Below is a small trained network, with its code and all its weights. Each question gives an input and a target symbol and asks what happens when units are switched off, that is, made to give their printed mean instead of their output.

import numpy as np


def w(rows, s, z=0):
    codes = np.array(rows[::2]) - 128.0
    scale = np.full(codes.shape[1], s)
    scale[-1] = z or s
    return codes * scale


def f(y):
    return np.maximum(y, 0)


def softmax(a):
    e = np.exp(a - a.max(-1, keepdims=True))
    return e / e.sum(-1, keepdims=True)


def log_softmax(a):
    a = a - a.max(-1, keepdims=True)
    return a - np.log(np.exp(a).sum(-1, keepdims=True))


def net(x, mask):
    ids = ['βδεθψω'.index(c) for c in x.split()]
    T = len(ids)
    res = E[ids] + P[:T]
    q, k, v = (res @ M[0].T for M in (Q, K, V))
    z = softmax(np.where(np.tri(T) > 0, q @ k.T / 3**0.5, -1e9)) @ v
    res = res + np.where(mask[0], z, O[0][:, -1]) @ O[0][:, :-1]
    y = f(res @ A[0][:, :-1].T + A[0][:, -1])
    res = res + np.where(mask[1:17], y, B[0][:, -1]) @ B[0][:, :-1]
    return log_softmax(res[-1] @ U[:, :-1].T + U[:, -1])


Q, K, V, O, A, B = {}, {}, {}, {}, {}, {}
E = w([
[92,113,95,63],'β',
[11,88,103,77],'δ',
[29,50,118,99],'ε',
[251,178,143,74],'θ',
[123,80,100,91],'ψ',
[168,155,230,169],'ω',
],0.012)
P = w([
[114,142,127,118],'0',
[150,117,122,147],'1',
[97,138,168,109],'2',
[172,89,131,113],'3',
[131,154,160,53],'4',
[169,150,78,146],'5',
[66,224,139,167],'6',
[118,116,84,248],'7',
[73,124,217,113],'8',
[181,48,141,82],'9',
[128,116,195,34],'10',
[198,85,114,94],'11',
],0.015)
Q[0] = w([
[84,106,66,252],'head 1',
[209,36,27,62],'head 1',
[122,150,91,39],'head 1',
],0.018)
K[0] = w([
[99,248,101,80],'head 1',
[93,135,252,12],'head 1',
[175,79,143,69],'head 1',
],0.017)
V[0] = w([
[44,46,135,141],'head 1',
[121,162,12,107],'head 1',
[207,45,110,181],'head 1',
],0.011)
O[0] = w([
[97,255,60,106,252],'head 1',
[203,108,105,1,75],'head 1',
[169,88,81,215,34],'head 1',
],0.0097,0.0032)
A[0] = w([
[107,58,85,106,151],'neuron 1',
[131,180,41,187,116],'neuron 2',
[115,142,152,157,4],'neuron 3',
[168,84,179,105,135],'neuron 4',
[103,74,121,78,119],'neuron 5',
[183,166,108,177,185],'neuron 6',
[121,47,80,142,201],'neuron 7',
[117,141,187,136,168],'neuron 8',
[87,105,81,145,170],'neuron 9',
[183,128,98,134,157],'neuron 10',
[116,160,130,104,75],'neuron 11',
[156,90,76,81,120],'neuron 12',
[189,168,99,127,60],'neuron 13',
[111,147,113,68,84],'neuron 14',
[162,156,246,100,79],'neuron 15',
[152,118,206,70,167],'neuron 16',
],0.013,0.0045)
B[0] = w([
[210,124,144,199,189],'neuron 1',
[111,5,82,136,164],'neuron 2',
[155,99,138,71,139],'neuron 3',
[78,158,129,63,184],'neuron 4',
[198,129,170,109,206],'neuron 5',
[43,153,147,137,165],'neuron 6',
[123,228,107,91,189],'neuron 7',
[114,187,132,149,177],'neuron 8',
[172,100,88,152,184],'neuron 9',
[160,138,105,76,148],'neuron 10',
[97,147,129,101,197],'neuron 11',
[200,98,122,197,176],'neuron 12',
[153,188,208,124,157],'neuron 13',
[70,79,111,98,254],'neuron 14',
[212,88,32,146,191],'neuron 15',
[59,130,180,197,221],'neuron 16',
],0.018,0.0081)
U = w([
[96,70,1,76,3],'β',
[87,2,213,110,182],'δ',
[60,156,138,3,81],'ε',
[218,101,9,26,213],'θ',
[117,170,172,54,62],'ψ',
[41,183,38,182,205],'ω',
],0.0084,0.0024)

Each question gives the input, a string of symbols that net reads in full, and the target symbol t.
The units are the heads (3 rows each of Q, K, V and O) and the neurons (one row each of A and B). Each row of codes is followed by its name. A weight is (code - 128) times the scale printed after its matrix; where a second scale follows, it is the last column's (O, A, B and U).
mask holds one flag per unit, heads first, then neurons. A switched-off unit (its flag False) gives its mean, the last column of its rows in O or B, instead of its output. The means were averaged over made-up inputs and are rounded, as every weight is.
A unit's drop is (log p(t) with every unit on - log p(t) with that unit switched off) / (log p(t) with every unit on - log p(t) with every unit switched off).
The circuit of an input: a set's keep is (log p(t) with only the set's units on - log p(t) with every unit switched off) / (log p(t) with every unit on - log p(t) with every unit switched off). Starting from the 12 units with the biggest drops (on a tie, the unit counted first), units are removed one at a time, each time the one whose removal leaves the highest keep (on an exact tie, the one counted first), for as long as the keep stays at least 0.8.
units of the circuit, in order: the units of the circuit, biggest drop first
most important unit: the unit with the biggest drop
top k neurons: the k neurons with the biggest drops, biggest first
drop of u: that unit's drop, to one decimal
input δ θ β β θ δ ω ω ε, target ω: units of the circuit, in order	head 1; neuron 7
input θ β δ θ β ε β, target β: units of the circuit, in order	neuron 2; head 1
input ε δ θ β ε θ ε ψ ψ ε ε, target β: units of the circuit, in order	head 1; neuron 2; neuron 16
input β θ δ θ ψ θ, target ψ: top 2 neurons	neuron 13; neuron 6
input θ β δ ε ω δ ω θ ψ β ψ, target δ: units of the circuit, in order	neuron 16
input θ ε δ ε δ ω θ δ, target ψ: units of the circuit, in order	head 1; neuron 7; neuron 5
input ε θ ε, target ψ: top 2 neurons	neuron 7; neuron 5
input θ β ψ, target δ: units of the circuit, in order	neuron 7; neuron 15
input β ε θ ψ ε β, target β: units of the circuit, in order	neuron 2; head 1; neuron 14
input β ε θ δ θ ψ δ ψ ψ ε, target θ: top 2 neurons	neuron 16; neuron 9
input θ ψ ψ β ε δ θ ε ψ δ, target θ: top 2 neurons	neuron 16; neuron 9
input ω δ δ θ ω ε β ε δ δ, target ε: top 3 neurons	neuron 15; neuron 12; neuron 2
input ψ ψ ε ω δ, target ω: top 2 neurons	neuron 15; neuron 7
input δ ε δ β β β β ε ε θ, target ε: most important unit	head 1
input ε β β θ θ θ ψ δ β β, target δ: top 2 neurons	neuron 7; neuron 15
input θ ε θ ψ β δ θ β ω ε ε θ, target ε: top 2 neurons	neuron 13; neuron 6
input ω β ψ ω θ θ β δ, target δ: drop of head 1	1.6
input β β ψ θ β δ ψ, target ε: drop of neuron 9	0.1
input δ θ δ θ ε ψ, target β: drop of head 1	0.8
input β β θ ω ε θ β, target ψ: most important unit	head 1
